Below is a small trained network, with its code and all its weights. Each question gives an input and a target symbol and asks what happens when units are switched off, that is, made to give their printed mean instead of their output.

import numpy as np


def w(rows, s, z=0):
    codes = np.array(rows[::2]) - 128.0
    scale = np.full(codes.shape[1], s)
    scale[-1] = z or s
    return codes * scale


def norm(h):
    return h / np.sqrt((h * h).mean(-1, keepdims=True) + 1e-5)


def f(y):
    return np.maximum(y, 0)


def softmax(a):
    e = np.exp(a - a.max(-1, keepdims=True))
    return e / e.sum(-1, keepdims=True)


def log_softmax(a):
    a = a - a.max(-1, keepdims=True)
    return a - np.log(np.exp(a).sum(-1, keepdims=True))


def net(x, mask):
    ids = ['βγεζηθλμξπτφψω'.index(c) for c in x.split()]
    T = len(ids)
    res = E[ids] + P[:T]
    u = 0
    for l in range(3):
        q, k, v = (norm(res) @ M[l].T for M in (Q, K, V))
        z = softmax(np.where(np.tri(T) > 0, q @ k.T / 3**0.5, -1e9)) @ v
        res = res + np.where(mask[u], z, O[l][:, -1]) @ O[l][:, :-1]
        u += 1
        y = f(norm(res) @ A[l][:, :-1].T + A[l][:, -1])
        res = res + np.where(mask[u : u + 4], y, B[l][:, -1]) @ B[l][:, :-1]
        u += 4
    return log_softmax(norm(res)[-1] @ U[:, :-1].T + U[:, -1])


Q, K, V, O, A, B = {}, {}, {}, {}, {}, {}
E = w([
[104,134,143,6],'β',
[70,215,200,166],'γ',
[104,145,71,76],'ε',
[114,202,139,222],'ζ',
[166,200,22,162],'η',
[85,99,89,116],'θ',
[131,111,79,123],'λ',
[147,57,91,27],'μ',
[4,150,138,65],'ξ',
[37,108,178,237],'π',
[124,126,127,161],'τ',
[200,125,121,114],'φ',
[175,82,241,91],'ψ',
[101,94,110,105],'ω',
],0.016)
P = w([
[139,77,198,253],'0',
[127,102,227,233],'1',
[126,99,239,223],'2',
[110,97,229,226],'3',
[117,114,240,219],'4',
[116,114,224,230],'5',
[115,116,229,229],'6',
[116,116,215,232],'7',
[102,103,218,234],'8',
],0.0027)
Q[0] = w([
[153,163,199,2],'0.h1',
[175,208,179,136],'0.h1',
[179,123,130,140],'0.h1',
],0.0076)
K[0] = w([
[253,49,210,81],'0.h1',
[71,7,214,160],'0.h1',
[173,104,214,136],'0.h1',
],0.0046)
V[0] = w([
[199,133,176,75],'0.h1',
[116,112,131,192],'0.h1',
[254,148,161,69],'0.h1',
],0.0032)
O[0] = w([
[26,3,110,56,41],'0.h1',
[157,126,199,155,187],'0.h1',
[195,233,146,215,4],'0.h1',
],0.0047,0.0013)
A[0] = w([
[140,206,1,26,249],'0.n1',
[243,156,171,161,155],'0.n2',
[163,102,55,161,96],'0.n3',
[160,74,185,165,184],'0.n4',
],0.0067,0.0019)
B[0] = w([
[28,3,114,253,252],'0.n1',
[241,88,96,63,205],'0.n2',
[65,157,191,4,176],'0.n3',
[154,97,45,186,205],'0.n4',
],0.0051,0.0039)
Q[1] = w([
[109,95,146,124],'1.h1',
[104,165,78,89],'1.h1',
[117,1,140,217],'1.h1',
],0.0071)
K[1] = w([
[126,165,136,138],'1.h1',
[165,115,117,165],'1.h1',
[123,95,9,152],'1.h1',
],0.011)
V[1] = w([
[193,171,42,192],'1.h1',
[46,123,146,78],'1.h1',
[253,159,74,196],'1.h1',
],0.0055)
O[1] = w([
[147,139,34,251,254],'1.h1',
[164,112,251,208,128],'1.h1',
[136,123,253,89,90],'1.h1',
],0.0059,0.00087)
A[1] = w([
[122,215,221,207,138],'1.n1',
[78,139,67,233,107],'1.n2',
[43,106,254,19,1],'1.n3',
[189,113,95,148,46],'1.n4',
],0.0062,0.0022)
B[1] = w([
[127,122,146,4,202],'1.n1',
[254,90,75,219,253],'1.n2',
[167,212,14,161,180],'1.n3',
[114,92,16,118,146],'1.n4',
],0.0063,0.0051)
Q[2] = w([
[112,22,131,166],'2.h1',
[185,242,222,228],'2.h1',
[129,255,108,85],'2.h1',
],0.0058)
K[2] = w([
[91,111,191,138],'2.h1',
[209,96,90,255],'2.h1',
[22,74,17,189],'2.h1',
],0.0066)
V[2] = w([
[97,112,63,3],'2.h1',
[126,200,147,99],'2.h1',
[65,174,199,124],'2.h1',
],0.0031)
O[2] = w([
[106,171,66,106,44],'2.h1',
[1,120,27,104,28],'2.h1',
[119,244,134,196,3],'2.h1',
],0.0053,0.0012)
A[2] = w([
[72,199,150,211,221],'2.n1',
[210,130,49,204,168],'2.n2',
[142,203,136,197,70],'2.n3',
[115,226,254,112,4],'2.n4',
],0.0077,0.0042)
B[2] = w([
[149,109,255,93,194],'2.n1',
[82,206,107,106,254],'2.n2',
[147,117,128,89,153],'2.n3',
[46,108,53,133,141],'2.n4',
],0.011,0.0079)
U = w([
[139,124,148,147,69],'β',
[36,165,205,97,151],'γ',
[77,59,121,248,61],'ε',
[145,121,147,140,52],'ζ',
[165,193,82,228,196],'η',
[118,97,126,151,100],'θ',
[131,114,122,139,76],'λ',
[84,155,81,47,36],'μ',
[88,132,124,144,84],'ξ',
[127,84,217,234,202],'π',
[218,72,189,125,252],'τ',
[235,149,100,56,56],'φ',
[192,221,205,137,161],'ψ',
[138,5,109,93,173],'ω',
],0.012,0.003)

Each question gives the input, a string of symbols that net reads in full, and the target symbol t.
The units are the heads (3 rows each of Q, K, V and O) and the neurons (one row each of A and B). Each row of codes is followed by its name. A weight is (code - 128) times the scale printed after its matrix; where a second scale follows, it is the last column's (O, A, B and U).
mask holds one flag per unit, layer by layer, with each layer's heads first. A switched-off unit (its flag False) gives its mean, the last column of its rows in O or B, instead of its output. The means were averaged over made-up inputs and are rounded, as every weight is.
A unit's drop is (log p(t) with every unit on - log p(t) with that unit switched off) / (log p(t) with every unit on - log p(t) with every unit switched off).
The circuit of an input: a set's keep is (log p(t) with only the set's units on - log p(t) with every unit switched off) / (log p(t) with every unit on - log p(t) with every unit switched off). Starting from the 12 units with the biggest drops (on a tie, the unit counted first), units are removed one at a time, each time the one whose removal leaves the highest keep (on an exact tie, the one counted first), for as long as the keep stays at least 0.8.
circuit, biggest first: the units of the circuit, biggest drop first
k most important neurons: the k neurons with the biggest drops, biggest first
top k neurons in layer l: the k neurons of layer l with the biggest drops, biggest first
drop when u is switched off: that unit's drop, to one decimal
input ω μ λ ω, target μ: circuit, biggest first : [0.n1]
input γ ψ ζ ε γ ω τ ζ λ, target γ: circuit, biggest first : [0.n3 0.n4 1.n2]
input μ μ ω, target μ: circuit, biggest first : [0.n1 2.n1]
input θ θ ψ β ε φ τ, target η: circuit, biggest first : [2.n2 1.n2]
input λ ε λ, target ε: top 2 neurons in layer 0 : [0.n1 0.n2]
input τ φ μ φ π λ, target μ: 3 most important neurons : [0.n3 0.n2 1.n3]
input ξ η π θ, target η: 2 most important neurons : [1.n2 0.n1]
input γ φ β τ θ, target γ: 2 most important neurons : [1.n1 0.n1]
input λ γ θ, target γ: top 3 neurons in layer 0 : [0.n1 0.n4 0.n2]
input ξ θ η π τ, target η: 2 most important neurons : [2.n2 0.n1]
input ζ ζ β ζ, target ψ: top 2 neurons in layer 1 : [1.n2 1.n1]
input ζ μ ξ β γ ψ ω, target γ: top 3 neurons in layer 1 : [1.n1 1.n2 1.n4]
input ψ π η τ π ζ, target ψ: drop when 1.n1 is switched off : 0.1
input ξ η λ, target η: top neuron in layer 0 : [0.n2]
input ψ π ε, target ε: drop when 0.n1 is switched off : 0.6
input ω η ω η η ω, target η: drop when 1.h1 is switched off : 0.1
input ξ ω φ τ γ γ λ, target γ: top 3 neurons in layer 0 : [0.n3 0.n2 0.n4]
